Each row has a name. Each piece below is followed by the name of the row it came from, unless a question asks for something else. Each question is about the rows just above it.

Columns, left to right: U C W S X B
[ 89 146  67 168 120  89] = M
[108 107 151 129 123 126] = K
[ 66 177 149 164 171 120] = Z
[ 66 171 164 149 177 102] = N
[120 133 196 142 149 107] = F
[126 137 138 106 155 108] = H
[147  67 168 120 127 116] = A
[180 120  85 135 100 122] = V
Which row holds [ 66 177 149 164 171]?
Z
Does one of the named rows hold [126 137 138] side by side, in this order?
yes
[149 142 106 120] is in which column, read top down?
S
which: [146  67 168 120]
M
[ 67 120] is in which column, read top down?
C

Columns, left to right: Lenos zab Nav Kozul paf Fev
[173 139  72 178 194  94] = Y
[ 72 117 113 147 122 191] = T
[186 117 133  73 196 171] = P
[ 72 117 113 147 126  98] = L
[146 125 153  94 119 185] = R
[157 108 157 108 125 143] = E
[157 108 157 108 125  75] = J
[166  52 175 138  66 149] = G
Which column holds [186  72 146 157] top down?
Lenos
Does one of the named rows hold [125 153  94 119 185] side by side, in this order?
yes
Which column holds this, read top down? [157 175]
Nav
Among the named rows, does one hold [157 107 125] next to each other, in this order?
no
[125 125] is in which column, read top down?
paf

Columns, left to right: matu foren ruk sov
[133 123  97 113] = vele
[121 131 103  91] = vutor
[165 102 103 185] = mun
[133 123  97 162] = par
[115 125  77  72] = pege
[ 91 156  96  44] = sika
[131 130 145 138] = mub
[122 136 126 111] = sur
[102 156 182 104] = Zef
[122 149 177 126] = lop
Which column holds [113  91] top down?
sov
Among the named rows, does one hold [ 96 162] next to each other, in this order?
no
Which row holds [ 91 156]?
sika
The row with [133 123  97 113] is
vele

Columns, left to right: zili teli vef fam
[117 168 154 133] : vop
[110 149 184  45] : vob
[119 146 118  55] : Kolig
[121 166 104 134] : Kifi
[145 108 149 184] : non
[134 129 176 188] : bami
[113 144 133  60] : Kes
[122 166 144 177] : fizuv
[127 152  83  94] : vopur
Among the named rows, does one hold [113 144 133  60] next to each other, in this order?
yes
Does one of the named rows hold [118 146 119] side by side, in this order?
no
which: [108 149 184]
non

Columns, left to right: datu kib goza Kesur bos
[ 90 138 102 141 138] -> rab
[ 90 138 102 141 140] -> fol
[ 90 138 102 136 149] -> lopa
[127 152  89 138 134] -> Gaf
[106 165 133 145 154] -> zet
[ 61 124  86 154 135] -> gamin
[138  90 109 133 136] -> fub
Does one of the named rows hold [138 102] side by side, in this order?
yes
which: [106 165 133 145]
zet
[ 90 127 106  61] is in which column, read top down?
datu
Which column holds this, read top down? [154 135 136]
bos
Is [133 145 154] printed in one of the named rows, side by side and in this order?
yes
The row with [ 90 138 102 136 149] is
lopa

Columns, left to right: fir nez Saliv Vik purid letas zibof
[154 157 148 103 157 137 132] = fet
[110 146 140 120 134 113 146] = Linos
[154 157 148 103 157 152 194] = savev
which: [154 157 148 103 157 137 132]
fet
[103 120] is in which column, read top down?
Vik

Columns, left to right: Sepo tazub Mafen lif
[190 159  72 161] = Ral
[ 80 200  72 161] = bipes
[203  72 176  92] = Popun
[121 143 144 134] = Fisu
[197 106 158 176] = Kelo
Which column holds this, read top down? [ 72 143]
tazub
which: [190 159  72 161]
Ral
which: [200  72]
bipes
Among the named rows, does one hold [106 158] next to each other, in this order?
yes
Where do [159  72] appear?
Ral
Is [144 134] printed in one of the named rows, side by side and in this order?
yes
Where do [197 106 158] appear?
Kelo

Columns, left to right: batid Losi riv kudes tidub kepo vutug let
[110 125 143 129 129 111 199 105] = Nog
[114 107  89 149 145 111 108 100] = dadum
[ 70 133 117  92  77 176 118 136] = Vuf
[ 88 126 138  88  55 146  83 147] = fik
[163 145 124 129 148  91 161 109] = timu
[110 110 128 143 129 129 127 150] = fosif
[ 72 117  98  90  67 150  65 105] = zut
[117 139 165 120 133 199 111 140] = puna
which: [129 148  91 161]
timu
Which column holds [108 118  83 161 127  65] top down?
vutug
which: [110 128 143 129 129 127]
fosif
Does one of the named rows hold [165 139] side by side, in this order?
no
Does one of the named rows hold [67 90 98] side by side, in this order?
no
[199 111] is in which row?
puna
[143  89 117 138] is in which column, read top down?
riv

Columns, left to right: Subi naf Pumel dal Papo nuti nof gosul keges
[133 130 127 129 126 131 123 126 127] = gopu
[131 138 124 141  58 129 117 127 128] = muka
[133 130 131 111 166 125 133 124 128] = Kon
The row with [133 130 127 129 126 131 123 126 127] is
gopu
which: [124 141]
muka

Columns, left to right: ked kun vigig Zotu ros
[ 64 179 137  73  83] = sese
[ 88  77 137 113 138] = vamen
[ 64  73 179 137 167] = guve
Does one of the named rows hold [ 64 178] side by side, in this order?
no
Among the named rows, does one hold [ 73 179] next to each other, in this order?
yes
[113 137] is in which column, read top down?
Zotu
which: [ 64  73 179 137]
guve

Columns, left to right: vepi roge dor nuv kamok rema Luni paguv Ges
[151 119 153 117  65 173 143 113 171] -> genel
[152 165 102  86 132 188 132  51 171] -> befon
[129 145 107 104 155 148 128  85 141] -> sofu
[145 115 153 114 133 150 141 117 153] -> mot
[151 119 153 117  65 185 119  77 163] -> Safa
[150 120 154 117  66 185 119  77 163] -> Diga
[187 193 105  85  88 211 143  68 198] -> tak
[145 115 127 114  74 187 116  66 162] -> pov
[145 115 153 114  74 187 116  66 162] -> gifo
[193 183 122  94  58 214 140  76 200] -> parad
[145 115 127 114  74 187 116  66 162] is in which row?
pov
Does one of the named rows hold [127  85] side by side, in this order?
no
Is [114 133 150] printed in one of the named rows, side by side and in this order?
yes
Which column holds [115 119 120 193 115 115 183] top down?
roge
The row with [151 119 153 117  65 173 143 113 171] is
genel
Is [148 155 104] printed in one of the named rows, side by side and in this order?
no
Is [ 68 143 211] printed in one of the named rows, side by side and in this order?
no

Columns, left to right: bem Lonu zosi Kal pezo genu
[142  79 114 129 137  72] -> tud
[200 138 141 129 137  72] -> Digan
[116 129  90 129 137  72] -> sini
[ 47 138 141 129 137  72] -> pid
[142 180 144 129 137  72] -> rori
[ 47 142] is in which column, read top down?
bem
Does one of the named rows hold [144 129 137] side by side, in this order?
yes
[114 129] is in which row?
tud
which: [ 47 138 141 129 137  72]
pid
Is [129  90 129 137  72] printed in one of the named rows, side by side and in this order?
yes
which: [142  79 114 129 137  72]
tud

